Below are the code and all the weights of a small trained network. Each question names an input and a class and asks about switching units off, where a switched-off unit gives its printed mean instead of its output.

import numpy as np


def w(rows, s, z=0):
    codes = np.array(rows[::2]) - 128.0
    scale = np.full(codes.shape[1], s)
    scale[-1] = z or s
    return codes * scale


def norm(h):
    return h / np.sqrt((h * h).mean(-1, keepdims=True) + 1e-5)


def f(y):
    return np.maximum(y, 0)


def log_softmax(a):
    a = a - a.max(-1, keepdims=True)
    return a - np.log(np.exp(a).sum(-1, keepdims=True))


def net(x, mask):
    res = np.array(x, float).reshape(1, 6) / 4 @ E
    u = 0
    for l in range(2):
        y = f(norm(res) @ A[l][:, :-1].T + A[l][:, -1])
        res = res + np.where(mask[u : u + 8], y, B[l][:, -1]) @ B[l][:, :-1]
        u += 8
    return log_softmax(norm(res)[-1] @ U[:, :-1].T + U[:, -1])


A, B = {}, {}
E = w([
[73,129,59,118,143,139,182,22,167],'x0',
[133,132,141,119,131,133,127,115,123],'x1',
[123,129,109,140,117,122,123,138,129],'x2',
[213,112,98,182,74,227,126,153,166],'x3',
[145,174,92,150,171,150,186,142,2],'x4',
[119,120,125,129,134,136,133,139,135],'x5',
],0.0083)
A[0] = w([
[64,146,137,155,156,60,191,48,171,96],'0.n1',
[86,179,116,76,214,34,152,148,48,104],'0.n2',
[114,53,160,35,193,29,33,98,153,53],'0.n3',
[110,157,178,187,155,56,125,200,153,69],'0.n4',
[180,60,241,82,50,46,78,218,218,113],'0.n5',
[167,37,113,127,3,154,107,107,207,84],'0.n6',
[204,121,93,103,101,184,66,126,158,56],'0.n7',
[223,130,115,138,145,205,133,125,111,5],'0.n8',
],0.0046,0.0024)
B[0] = w([
[146,121,84,146,135,91,72,146,191,191],'0.n1',
[134,188,118,62,110,202,116,218,173,213],'0.n2',
[79,72,110,172,97,73,110,103,95,193],'0.n3',
[85,164,174,95,145,114,124,117,81,163],'0.n4',
[120,80,40,78,2,144,231,154,49,253],'0.n5',
[135,215,226,47,170,192,129,96,179,220],'0.n6',
[208,190,131,124,106,141,75,150,202,179],'0.n7',
[134,81,145,187,109,44,121,125,93,181],'0.n8',
],0.0065,0.0053)
A[1] = w([
[164,100,128,161,96,180,131,145,129,190],'1.n1',
[130,166,102,70,168,152,144,134,77,81],'1.n2',
[173,99,56,164,166,198,180,25,176,9],'1.n3',
[175,107,161,156,196,127,62,207,69,99],'1.n4',
[51,19,122,104,88,116,87,147,124,27],'1.n5',
[129,70,102,128,140,91,90,45,229,33],'1.n6',
[188,86,112,254,149,144,179,96,92,60],'1.n7',
[113,154,36,59,217,83,175,32,166,216],'1.n8',
],0.0085,0.0011)
B[1] = w([
[195,59,137,162,183,147,186,78,138,212],'1.n1',
[97,115,99,108,82,122,156,151,165,196],'1.n2',
[2,200,207,36,46,36,197,120,42,241],'1.n3',
[116,197,150,110,186,99,28,140,206,207],'1.n4',
[123,75,131,166,137,65,152,19,46,194],'1.n5',
[40,156,178,194,253,157,27,179,148,211],'1.n6',
[111,59,185,202,176,3,86,90,50,209],'1.n7',
[244,72,46,177,112,202,140,129,146,255],'1.n8',
],0.0075,0.007)
U = w([
[69,98,134,110,73,58,177,95,61,252],'0',
[55,80,79,179,189,136,52,97,171,88],'1',
[94,197,113,54,144,113,84,230,135,102],'2',
[137,147,4,116,124,183,192,152,147,115],'3',
[205,81,149,100,60,186,157,137,175,140],'4',
[52,216,197,121,123,202,150,92,206,58],'5',
[189,127,166,206,197,104,77,153,114,71],'6',
],0.016,0.0031)

Each question gives the input, the list of numbers given to net, and the class t.
The units are the neurons (one row each of A and B). Each row of codes is followed by its name. A weight is (code - 128) times the scale printed after its matrix; where a second scale follows, it is the last column's (A, B and U).
mask holds one flag per neuron, layer by layer. A switched-off neuron (its flag False) gives its mean, the last column of its row in B, instead of its output. The means were averaged over made-up inputs and are rounded, as every weight is.
A unit's drop is (log p(t) with every unit on - log p(t) with that unit switched off) / (log p(t) with every unit on - log p(t) with every unit switched off).
The circuit of an input: a set's keep is (log p(t) with only the set's units on - log p(t) with every unit switched off) / (log p(t) with every unit on - log p(t) with every unit switched off). Starting from the 12 units with the biggest drops (on a tie, the unit counted first), units are removed one at a time, each time the one whose removal leaves the highest keep (on an exact tie, the one counted first), for as long as the keep stays at least 0.8.
circuit, biggest first: the units of the circuit, biggest drop first
most important unit: the unit with the biggest drop
top k neurons: the k neurons with the biggest drops, biggest first
k most important neurons of layer l: the k neurons of layer l with the biggest drops, biggest first
drop of u: that unit's drop, to one decimal
input [-8,8,-6,0,-3,-2], class 0: top 3 neurons => (0.n5 1.n8 1.n5)
input [-3,1,-2,0,1,-8], class 2: top 2 neurons => (1.n8 0.n3)
input [-4,0,-5,-1,1,0], class 2: circuit, biggest first => (1.n7)
input [-7,-4,-4,2,-3,-4], class 4: circuit, biggest first => (0.n5 1.n3)
input [-2,-8,6,2,8,5], class 6: top 2 neurons => (1.n3 0.n5)
input [7,7,-1,-2,0,8], class 1: top 4 neurons => (1.n6 0.n1 0.n5 1.n8)
input [0,6,5,-8,1,-6], class 2: top 4 neurons => (0.n2 0.n5 1.n7 1.n1)
input [-1,6,5,1,6,6], class 6: top 4 neurons => (1.n3 0.n5 0.n6 1.n7)
input [4,-5,8,2,-4,3], class 5: top 2 neurons => (0.n6 1.n3)
input [2,6,0,2,0,2], class 5: top 2 neurons => (0.n5 0.n6)
input [6,-3,2,-4,1,-3], class 3: 2 most important neurons of layer 0 => (0.n2 0.n8)
input [0,7,4,-5,1,5], class 2: 3 most important neurons of layer 1 => (1.n1 1.n7 1.n3)
input [-4,5,-1,-6,1,-3], class 2: 3 most important neurons of layer 1 => (1.n3 1.n7 1.n4)
input [2,7,-7,-1,1,2], class 3: circuit, biggest first => (1.n8)
input [0,3,-5,2,2,6], class 6: 2 most important neurons of layer 0 => (0.n8 0.n5)
input [-3,6,1,1,-2,-5], class 4: 2 most important neurons of layer 0 => (0.n7 0.n6)
input [7,-7,7,3,7,7], class 0: top 2 neurons => (1.n3 1.n7)
input [6,2,3,3,-1,7], class 5: top 3 neurons => (1.n3 1.n6 0.n5)
input [6,-2,-8,-1,-1,-8], class 1: top 2 neurons => (1.n6 1.n8)
input [6,3,-4,-3,4,6], class 3: most important unit => 1.n8
input [7,6,-6,5,-1,0], class 5: top 4 neurons => (1.n3 1.n6 0.n5 0.n6)
input [2,-1,5,5,5,4], class 0: drop of 1.n3 => 0.2
input [5,7,6,3,-1,4], class 5: drop of 1.n3 => 0.3
input [6,0,-3,3,2,0], class 0: drop of 1.n3 => 4.8
input [-1,-5,3,5,3,4], class 6: drop of 0.n6 => 0.0
input [3,0,1,-3,0,6], class 1: top 3 neurons => (0.n1 1.n6 0.n5)
input [3,-8,-1,3,-6,-2], class 5: top neuron => (0.n6)
